Below are the code and all the weights of a small trained network. Each question names an input and a class and asks about switching units off, where a switched-off unit gives its printed mean instead of its output.

import numpy as np


def w(rows, s, z=0):
    codes = np.array(rows[::2]) - 128.0
    scale = np.full(codes.shape[1], s)
    scale[-1] = z or s
    return codes * scale


def norm(h):
    return h / np.sqrt((h * h).mean(-1, keepdims=True) + 1e-5)


def f(y):
    return y / 2 * (1 + np.tanh(0.7978845608 * (y + 0.044715 * y**3)))


def log_softmax(a):
    a = a - a.max(-1, keepdims=True)
    return a - np.log(np.exp(a).sum(-1, keepdims=True))


def net(x, mask):
    res = np.array(x, float).reshape(1, 2) / 4 @ E
    u = 0
    for l in range(2):
        y = f(norm(res) @ A[l][:, :-1].T + A[l][:, -1])
        res = res + np.where(mask[u : u + 13], y, B[l][:, -1]) @ B[l][:, :-1]
        u += 13
    return log_softmax(norm(res)[-1] @ U[:, :-1].T + U[:, -1])


A, B = {}, {}
E = w([
[95,115,176,189,81,1],'x0',
[129,246,140,87,68,101],'x1',
],0.0084)
A[0] = w([
[161,47,129,153,144,130,35],'L0N0',
[107,102,118,127,119,146,86],'L0N1',
[203,160,153,60,111,94,51],'L0N2',
[162,122,78,80,140,175,108],'L0N3',
[174,166,191,140,104,161,36],'L0N4',
[1,83,66,107,167,136,85],'L0N5',
[159,133,108,109,114,128,54],'L0N6',
[143,142,178,121,182,34,163],'L0N7',
[109,128,123,113,114,117,102],'L0N8',
[155,216,159,144,145,126,193],'L0N9',
[128,158,97,121,149,137,78],'L0N10',
[166,54,166,95,83,59,156],'L0N11',
[108,137,134,170,120,198,7],'L0N12',
],0.0087,0.0013)
B[0] = w([
[116,128,35,200,118,55,213],'L0N0',
[215,143,98,222,153,188,134],'L0N1',
[111,93,64,225,163,131,175],'L0N2',
[163,110,210,56,194,93,253],'L0N3',
[107,122,88,139,172,95,140],'L0N4',
[126,117,54,130,150,94,180],'L0N5',
[120,110,170,124,116,80,128],'L0N6',
[188,111,149,89,237,179,219],'L0N7',
[96,100,119,87,113,164,127],'L0N8',
[99,55,80,88,173,155,199],'L0N9',
[90,154,255,136,104,95,144],'L0N10',
[104,137,131,65,149,160,216],'L0N11',
[127,162,88,92,157,77,141],'L0N12',
],0.0049,0.0041)
A[1] = w([
[129,139,90,137,200,174,156],'L1N0',
[71,128,193,144,103,108,10],'L1N1',
[125,129,216,192,117,93,54],'L1N2',
[87,80,193,180,113,89,72],'L1N3',
[118,148,74,168,114,7,161],'L1N4',
[86,232,111,164,54,133,102],'L1N5',
[138,114,120,122,186,80,210],'L1N6',
[141,96,180,100,169,74,126],'L1N7',
[146,166,80,156,163,102,119],'L1N8',
[29,113,158,130,128,191,128],'L1N9',
[102,105,254,178,97,107,4],'L1N10',
[135,235,117,108,127,124,129],'L1N11',
[121,107,81,154,112,144,94],'L1N12',
],0.0096,0.0031)
B[1] = w([
[142,167,191,163,81,102,239],'L1N0',
[181,104,172,103,183,218,143],'L1N1',
[172,116,121,4,172,225,167],'L1N2',
[238,156,130,117,149,143,189],'L1N3',
[137,162,152,92,144,207,254],'L1N4',
[74,1,29,239,115,96,172],'L1N5',
[81,196,101,89,71,140,248],'L1N6',
[53,131,111,183,90,123,212],'L1N7',
[77,94,188,76,138,93,151],'L1N8',
[38,163,140,147,126,151,127],'L1N9',
[184,252,172,27,213,228,170],'L1N10',
[154,7,94,231,152,95,203],'L1N11',
[122,135,153,153,88,103,134],'L1N12',
],0.0062,0.0056)
U = w([
[206,172,200,46,218,213,210],'0',
[121,52,29,249,159,107,199],'1',
[12,215,160,117,76,110,130],'2',
[184,123,185,157,72,113,2],'3',
[175,91,169,84,63,94,34],'4',
],0.013,0.0049)

Each question gives the input, the list of numbers given to net, and the class t.
The units are the neurons (one row each of A and B). Each row of codes is followed by its name. A weight is (code - 128) times the scale printed after its matrix; where a second scale follows, it is the last column's (A, B and U).
mask holds one flag per neuron, layer by layer. A switched-off neuron (its flag False) gives its mean, the last column of its row in B, instead of its output. The means were averaged over made-up inputs and are rounded, as every weight is.
A unit's drop is (log p(t) with every unit on - log p(t) with that unit switched off) / (log p(t) with every unit on - log p(t) with every unit switched off).
most important unit: the unit with the biggest drop
k most important neurons: the k neurons with the biggest drops, biggest first
top k neurons in layer l: the k neurons of layer l with the biggest drops, biggest first
drop of u: that unit's drop, to one decimal
input [-1,2], class 2: most important unit : L0N9
input [-2,3], class 2: 3 most important neurons : (L0N9, L1N5, L0N2)
input [1,-3], class 2: 2 most important neurons : (L1N11, L1N5)
input [8,8], class 0: 4 most important neurons : (L1N10, L1N4, L0N7, L1N2)
input [-2,-4], class 1: top 2 neurons in layer 1 : (L1N10, L1N4)
input [-3,1], class 2: top 3 neurons in layer 0 : (L0N3, L0N7, L0N10)
input [7,7], class 0: 2 most important neurons : (L1N10, L1N4)
input [-3,-1], class 2: top 2 neurons in layer 0 : (L0N3, L0N7)
input [6,1], class 0: drop of L1N9 : 0.0
input [2,4], class 1: drop of L0N3 : 0.4
input [-2,2], class 2: drop of L0N9 : 0.1
input [-5,7], class 1: drop of L1N11 : 0.4
